Moves between units:
Z718 ve Z695
Z718 du Z914
Z718 va Z931
Z718 za Z409
Z718 le Z541
Z601 ve Z964
Z601 du Z111
Z601 va Z598
Z601 za Z758
Z601 le Z657
Z665 du Z285
Z665 va Z490
Z665 za Z354
Z665 le Z945
Z409 ve Z564
Z409 du Z438
Z409 va Z16
Z409 za Z953
Z409 le Z718
Z839 du Z350
Z839 va Z904
Z839 za Z329
Z839 le Z434
Z354 du Z812
Z354 va Z182
Z354 za Z574
Z354 le Z665
Z471 du Z850
Z471 va Z557
Z471 za Z434
Z471 le Z329
Z327 ve Z570
Z327 du Z335
Z327 va Z384
Z327 za Z932
Z327 le Z370
Z329 du Z811
Z329 va Z529
Z329 za Z471
Z329 le Z839
Z384 ve Z686
Z384 du Z385
Z384 va Z718
Z384 za Z848
Z384 le Z498
Z524 ve Z682
Z524 du Z894
Z524 va Z207
Z524 za Z362
Z524 le Z568
Z860 ve Z945
Z860 du Z298
Z860 va Z396
Z860 za Z285
Z860 le Z744
Z341 ve Z434
Z341 du Z564
Z341 va Z411
Z341 za Z350
Z341 le Z850
Z490 du Z682
Z490 va Z839
Z490 za Z182
Z490 le Z40
Z385 ve Z384
Z385 va Z914
Z385 za Z82
Z385 le Z858
Z904 du Z238
Z904 va Z665
Z904 za Z529
Z904 le Z676
Z411 ve Z676
Z411 du Z278
Z411 va Z860
Z411 za Z238
Z411 le Z183
Z434 du Z341
Z434 va Z676
Z434 za Z839
Z434 le Z471
Z263 ve Z657
Z263 du Z520
Z263 va Z584
Z263 za Z111
Z263 le Z16
Z848 ve Z568
Z848 du Z82
Z848 va Z409
Z848 za Z894
Z848 le Z384
Z135 ve Z894
Z135 va Z791
Z135 za Z858
Z135 le Z82
Z349 ve Z932
Z349 va Z82
Z349 za Z771
Z349 le Z335
Z285 ve Z665
Z285 du Z420
Z285 va Z682
Z285 za Z812
Z285 le Z860
Z362 ve Z187
Z362 du Z498
Z362 va Z503
Z362 za Z686
Z362 le Z524
Z785 du Z99
Z785 va Z471
Z785 za Z40
Z785 le Z182
Z574 du Z744
Z574 va Z785
Z574 za Z945
Z574 le Z354
Z850 ve Z471
Z850 du Z695
Z850 va Z183
Z850 za Z341
Z850 le Z811
Z812 ve Z354
Z812 du Z598
Z812 va Z187
Z812 za Z744
Z812 le Z285
Z931 ve Z758
Z931 du Z308
Z931 va Z327
Z931 za Z16
Z931 le Z111
Z238 ve Z904
Z238 du Z657
Z238 va Z285
Z238 za Z964
Z238 le Z411
Z791 ve Z953
Z791 va Z520
Z791 za Z563
Z791 le Z438
Z308 ve Z931
Z308 va Z335
Z308 za Z126
Z308 le Z786
Z420 ve Z285
Z420 du Z584
Z420 va Z524
Z420 za Z598
Z420 le Z298
Z686 ve Z99
Z686 du Z384
Z686 va Z695
Z686 za Z568
Z686 le Z362
Z557 du Z183
Z557 va Z574
Z557 za Z676
Z557 le Z529
Z744 ve Z574
Z744 du Z570
Z744 va Z99
Z744 za Z860
Z744 le Z812
Z570 ve Z744
Z570 du Z327
Z570 va Z686
Z570 za Z298
Z570 le Z598
Z563 ve Z541
Z563 va Z786
Z563 za Z914
Z563 le Z791
Z529 du Z964
Z529 va Z354
Z529 za Z557
Z529 le Z904
Z914 ve Z718
Z914 va Z308
Z914 za Z438
Z914 le Z563
Z564 ve Z341
Z564 du Z409
Z564 va Z278
Z564 za Z207
Z564 le Z695
Z16 ve Z278
Z16 du Z126
Z16 va Z932
Z16 za Z263
Z16 le Z931
Z541 ve Z503
Z541 du Z563
Z541 va Z111
Z541 za Z718
Z541 le Z953
Z858 ve Z498
Z858 va Z563
Z858 za Z385
Z858 le Z135
Z99 ve Z785
Z99 du Z686
Z99 va Z850
Z99 za Z396
Z99 le Z187
Z370 ve Z598
Z370 du Z632
Z370 va Z498
Z370 za Z327
Z370 le Z584
Z676 du Z411
Z676 va Z945
Z676 za Z904
Z676 le Z557
Z953 ve Z207
Z953 du Z791
Z953 va Z263
Z953 za Z541
Z953 le Z409
Z182 du Z187
Z182 va Z329
Z182 za Z785
Z182 le Z490
Z811 ve Z329
Z811 du Z503
Z811 va Z964
Z811 za Z850
Z811 le Z350
Z503 ve Z811
Z503 du Z541
Z503 va Z601
Z503 za Z695
Z503 le Z207
Z187 ve Z182
Z187 du Z362
Z187 va Z811
Z187 za Z99
Z187 le Z682
Z584 ve Z420
Z584 du Z771
Z584 va Z894
Z584 za Z370
Z584 le Z932
Z771 ve Z584
Z771 va Z135
Z771 za Z632
Z771 le Z349
Z396 ve Z40
Z396 du Z568
Z396 va Z341
Z396 za Z682
Z396 le Z99
Z894 ve Z524
Z894 du Z135
Z894 va Z953
Z894 za Z498
Z894 le Z848
Z350 ve Z839
Z350 du Z207
Z350 va Z238
Z350 za Z811
Z350 le Z341
Z438 ve Z409
Z438 va Z126
Z438 za Z791
Z438 le Z914
Z945 du Z860
Z945 va Z40
Z945 za Z665
Z945 le Z574
Z568 ve Z396
Z568 du Z848
Z568 va Z564
Z568 za Z524
Z568 le Z686
Z632 ve Z370
Z632 va Z858
Z632 za Z335
Z632 le Z771
Z520 ve Z263
Z520 va Z771
Z520 za Z786
Z520 le Z126
Z786 ve Z111
Z786 va Z632
Z786 za Z308
Z786 le Z520
Z682 ve Z490
Z682 du Z524
Z682 va Z350
Z682 za Z187
Z682 le Z396
Z964 ve Z529
Z964 du Z601
Z964 va Z812
Z964 za Z183
Z964 le Z238
Z598 ve Z812
Z598 du Z370
Z598 va Z362
Z598 za Z570
Z598 le Z420
Z758 ve Z183
Z758 du Z931
Z758 va Z570
Z758 za Z278
Z758 le Z601
Z298 ve Z860
Z298 du Z932
Z298 va Z568
Z298 za Z420
Z298 le Z570
Z335 ve Z327
Z335 va Z385
Z335 za Z349
Z335 le Z632
Z183 ve Z557
Z183 du Z758
Z183 va Z744
Z183 za Z411
Z183 le Z964
Z40 du Z396
Z40 va Z434
Z40 za Z490
Z40 le Z785
Z657 ve Z238
Z657 du Z263
Z657 va Z420
Z657 za Z601
Z657 le Z278
Z498 ve Z362
Z498 du Z858
Z498 va Z541
Z498 za Z384
Z498 le Z894
Z932 ve Z298
Z932 du Z349
Z932 va Z848
Z932 za Z584
Z932 le Z327
Z695 ve Z850
Z695 du Z718
Z695 va Z758
Z695 za Z564
Z695 le Z503
Z82 ve Z848
Z82 va Z438
Z82 za Z135
Z82 le Z385
Z207 ve Z350
Z207 du Z953
Z207 va Z657
Z207 za Z503
Z207 le Z564
Z278 ve Z411
Z278 du Z16
Z278 va Z298
Z278 za Z657
Z278 le Z758
Z126 ve Z16
Z126 va Z349
Z126 za Z520
Z126 le Z308
Z111 ve Z601
Z111 du Z786
Z111 va Z370
Z111 za Z931
Z111 le Z263

In the rows, zero is written as 64.

The rows follow the links: the fewer symbols apart two units are, the more alike their rows tend to be.

Unit, then a row for it; each showing differs a little:
Z278
73 46 56 72 100 92 84 93 65 61 71 60 50 36 70 57 27 70 47 68 45 58 37 55 60 35 57 47 38 63 41 54 68 87 37 70 69 9 58 40 59 78 86 62 68 58
Z858
49 79 58 39 34 38 44 36 86 82 54 72 72 86 34 48 95 57 54 51 81 70 85 71 72 90 73 49 83 78 81 65 42 40 88 73 67 117 72 88 52 52 44 74 53 64
Z329
55 100 79 78 70 35 53 33 44 44 27 69 74 81 81 88 67 34 78 62 79 72 60 91 92 59 85 99 84 59 85 71 78 68 95 45 46 53 94 78 75 56 67 79 72 85
Z285
100 31 71 83 59 70 76 71 61 60 103 46 44 73 82 74 40 97 70 68 71 38 67 30 31 66 25 76 74 58 73 49 74 61 57 61 60 76 31 72 70 98 57 29 68 50
Z126
71 52 58 35 96 85 90 86 96 62 72 61 55 39 37 40 31 68 48 52 43 56 42 58 59 38 57 45 37 75 41 56 43 86 44 75 71 16 58 44 42 72 83 66 53 57
Z563
51 100 58 36 71 29 53 30 83 73 30 69 80 84 33 47 70 37 55 53 83 70 64 93 93 61 81 46 86 71 81 66 47 64 96 72 69 57 97 82 47 56 67 91 50 78
Z964
51 67 69 81 100 42 89 43 35 47 72 67 79 90 84 76 42 70 58 71 81 72 40 60 55 37 65 73 86 55 90 71 74 88 83 54 62 4 56 89 69 49 90 55 71 63
Z263
100 60 52 49 92 60 89 57 87 63 69 47 44 70 50 48 11 73 42 62 68 40 40 58 60 38 41 42 75 68 66 45 56 85 67 73 71 14 54 68 52 100 82 61 61 55
Z848
76 65 54 54 28 91 35 85 81 88 55 59 52 36 51 45 82 57 58 61 43 56 86 72 73 93 57 39 35 71 38 56 51 37 45 77 75 121 70 37 60 77 45 74 55 61
Z183
25 52 68 80 95 72 92 75 27 47 72 84 83 53 81 77 66 66 56 71 58 91 41 57 55 31 83 78 56 55 52 73 75 90 54 60 59 8 57 55 71 23 87 55 71 61
Z384
24 69 55 53 30 67 36 71 58 83 51 82 81 55 50 46 114 53 61 65 57 91 89 69 69 90 85 41 55 69 57 77 54 40 64 76 72 117 72 56 66 27 41 72 58 64
Z564
77 91 59 71 71 75 47 67 64 68 20 55 48 37 70 57 48 27 54 70 41 54 57 105 100 58 73 51 32 59 43 58 66 68 58 69 66 52 108 36 67 76 67 98 65 78
Z718
29 95 54 53 68 57 48 54 63 75 27 83 85 55 54 50 86 33 53 62 53 89 58 96 100 62 101 41 57 67 58 77 57 63 73 79 69 54 100 58 55 31 70 93 60 80
Z791
95 95 56 39 70 44 50 44 99 67 30 49 45 72 34 46 33 35 57 58 72 46 60 94 94 61 58 48 69 73 68 52 49 61 82 72 67 56 95 74 48 91 67 92 53 74
Z438
74 87 60 33 74 72 54 69 97 74 27 62 54 39 30 49 48 28 56 57 47 59 64 97 90 61 74 47 38 75 39 60 47 70 55 74 72 54 100 40 49 78 65 97 49 76
Z350
100 102 68 84 69 43 50 45 62 56 25 46 42 74 82 73 33 34 65 71 70 39 60 100 91 60 60 74 70 61 69 50 79 65 85 56 58 54 97 74 74 97 71 91 70 90
Z632
56 34 57 34 56 57 76 58 89 70 103 71 74 89 31 42 79 100 59 50 80 73 68 31 31 66 54 47 90 76 83 69 44 62 69 75 72 76 27 87 44 53 62 41 52 39
Z557
31 53 80 79 94 74 89 76 30 38 70 77 78 58 82 93 68 69 76 62 56 88 47 58 56 38 80 100 59 54 59 76 79 85 57 45 50 17 59 55 74 29 82 48 72 70
Z601
48 63 53 68 105 42 93 42 51 56 74 71 81 96 67 58 45 72 48 71 83 75 38 60 56 32 67 52 95 59 87 68 66 92 87 73 68 5 54 94 63 53 93 58 65 59
Z584
100 34 54 55 60 69 75 71 91 76 105 46 46 72 53 44 44 95 56 63 66 34 68 29 32 73 28 40 72 70 71 49 50 62 56 77 68 74 24 70 55 98 64 45 60 42
Z598
50 33 56 70 58 50 79 57 53 75 108 64 79 92 68 54 81 104 60 69 89 70 67 26 27 71 51 54 93 62 93 68 67 62 69 71 69 74 24 92 70 51 61 39 63 42

Each walk starts at a row. The symbols on each line, taken left to right, move it on to the next unit.
Each answer is a row, close to the row of the unit it stands for.
new walk
54 101 55 53 67 32 51 27 71 73 24 70 77 86 51 49 67 37 52 63 79 72 61 93 92 59 85 40 84 68 82 67 54 63 97 74 71 58 99 91 54 53 68 94 59 78
va ve du 54 65 54 50 101 43 90 45 71 62 71 68 81 91 49 41 45 72 41 62 85 77 40 59 56 33 70 42 91 66 87 70 55 88 82 77 69 10 57 89 49 51 90 67 58 52
va le va za va le 95 97 54 53 75 46 50 43 89 70 25 47 46 71 49 48 32 31 51 58 63 36 56 93 98 58 61 43 74 67 69 46 55 64 79 75 74 56 97 70 53 96 69 97 57 73
new walk
27 96 54 67 70 62 50 52 44 67 24 82 83 57 72 57 85 30 58 70 60 91 61 100 95 60 100 50 56 63 53 78 69 63 75 69 72 52 100 55 68 28 70 90 66 81
le za va za le 21 56 57 68 98 74 91 75 40 54 71 88 86 50 68 58 63 70 48 72 56 91 34 57 58 32 81 51 55 60 54 80 68 88 50 71 69 3 60 57 64 23 82 61 66 57
va ve za ve 72 33 80 83 57 93 73 96 50 49 97 60 52 42 87 91 64 93 79 61 47 61 68 34 35 72 44 91 44 53 47 62 74 63 35 46 48 73 30 45 76 74 60 26 71 56
new walk
27 56 58 36 98 76 83 75 79 64 72 83 85 55 33 44 64 74 46 53 59 89 36 60 62 35 81 43 54 76 53 79 48 86 51 73 68 16 55 59 39 28 83 65 48 53
va ve za 71 27 53 55 60 99 72 106 82 78 98 59 50 41 49 48 59 95 55 62 50 56 70 32 29 67 40 43 44 69 42 59 53 62 27 73 70 72 32 40 58 74 60 42 59 44
ve du du 74 29 57 37 56 96 76 98 95 72 100 64 55 44 35 45 61 92 58 52 46 56 69 33 38 63 43 48 42 74 42 57 47 62 30 74 70 73 36 41 46 71 61 43 51 45
new walk
23 71 61 69 31 67 43 67 44 82 59 82 82 59 70 56 119 56 65 68 57 86 87 71 71 94 92 57 52 63 53 80 66 38 61 68 66 115 72 57 78 30 43 72 67 63
du du va le va 53 64 60 37 96 36 87 49 90 59 73 68 76 87 37 43 45 71 49 49 80 71 41 56 55 35 66 48 91 73 83 68 44 86 77 72 68 16 55 88 37 49 85 62 55 56
va va le 102 73 55 32 32 57 40 52 106 87 58 47 43 76 32 42 64 58 63 49 64 36 88 73 71 90 50 46 71 73 70 45 46 39 74 72 74 111 71 71 51 100 43 73 50 59
new walk
24 54 51 54 96 74 92 76 58 62 70 88 82 55 50 46 66 68 43 66 57 86 38 55 58 34 82 38 54 66 54 79 62 89 53 78 70 9 57 57 50 23 89 64 56 53
va ve du 28 31 53 50 56 84 75 85 59 74 105 82 82 52 52 47 95 95 54 65 57 90 70 29 34 70 69 42 55 63 56 75 55 62 44 71 71 69 25 58 57 28 58 45 57 40
ve va va le 53 102 57 67 71 29 55 24 54 70 25 71 75 88 67 64 71 32 61 67 80 72 63 96 95 57 84 50 88 62 87 67 68 64 103 68 70 53 96 82 69 52 67 93 61 77
new walk
28 92 67 83 69 52 50 53 38 57 25 78 84 56 80 74 86 32 64 72 58 89 59 95 96 61 98 77 55 56 55 79 74 64 75 57 60 54 96 59 74 27 72 85 71 85
za du du 78 91 55 52 68 76 53 70 83 70 23 58 50 35 52 47 47 31 50 64 45 53 58 100 101 57 74 41 35 64 40 59 53 63 58 75 72 54 103 39 54 74 68 98 56 77
za du ve va ve 104 57 59 68 99 56 88 62 73 57 73 43 45 67 69 59 8 69 48 70 72 35 39 58 56 38 38 49 71 61 70 50 69 90 70 72 68 4 55 71 61 97 83 62 68 57
new walk
36 32 79 83 59 83 74 82 34 49 99 80 79 58 79 91 89 89 83 61 60 83 67 33 35 71 66 96 58 60 63 74 79 63 44 51 49 70 35 59 73 31 60 31 73 58
za du va ve 74 63 77 83 29 82 44 82 46 55 55 56 51 41 82 90 78 54 92 66 46 55 84 69 69 88 61 103 36 55 46 58 78 39 45 41 49 112 73 42 81 75 40 61 72 77
du le za 78 59 68 82 25 89 40 88 55 71 55 52 48 41 81 78 83 57 79 68 40 56 88 69 70 95 62 77 32 58 41 56 77 37 39 55 59 118 68 36 81 76 39 67 73 67
new walk
105 77 70 83 30 50 39 55 61 67 52 39 43 77 81 77 66 57 77 71 68 35 88 67 68 93 43 78 71 51 72 48 71 40 79 58 56 122 75 69 81 105 41 68 72 71
du ve ve 98 73 77 85 33 53 40 54 59 51 55 47 48 75 81 96 66 57 91 66 68 43 87 70 71 90 47 103 71 54 71 50 76 43 73 42 50 114 70 70 81 94 47 57 73 76
le va za va va 99 38 80 78 59 73 73 70 59 49 100 48 46 69 81 90 47 93 85 62 67 41 71 31 32 69 32 95 69 54 68 51 76 60 55 45 51 73 28 67 78 93 59 32 69 58
new walk
100 59 67 80 95 58 88 60 62 44 72 40 45 71 81 73 10 69 65 73 70 38 40 58 58 35 39 74 70 57 76 47 76 89 71 53 57 14 58 74 66 103 83 56 72 67
le ve va du du 73 18 60 70 54 104 77 98 64 70 102 56 48 37 71 54 64 97 62 70 41 55 69 32 32 71 40 52 41 62 47 57 64 60 29 69 69 70 27 40 70 79 59 42 70 44
va le le du 50 78 53 53 29 37 43 39 74 89 54 71 78 92 50 47 100 59 63 60 84 74 87 71 73 89 74 40 89 73 84 70 54 37 90 74 75 118 73 85 62 58 40 76 60 61
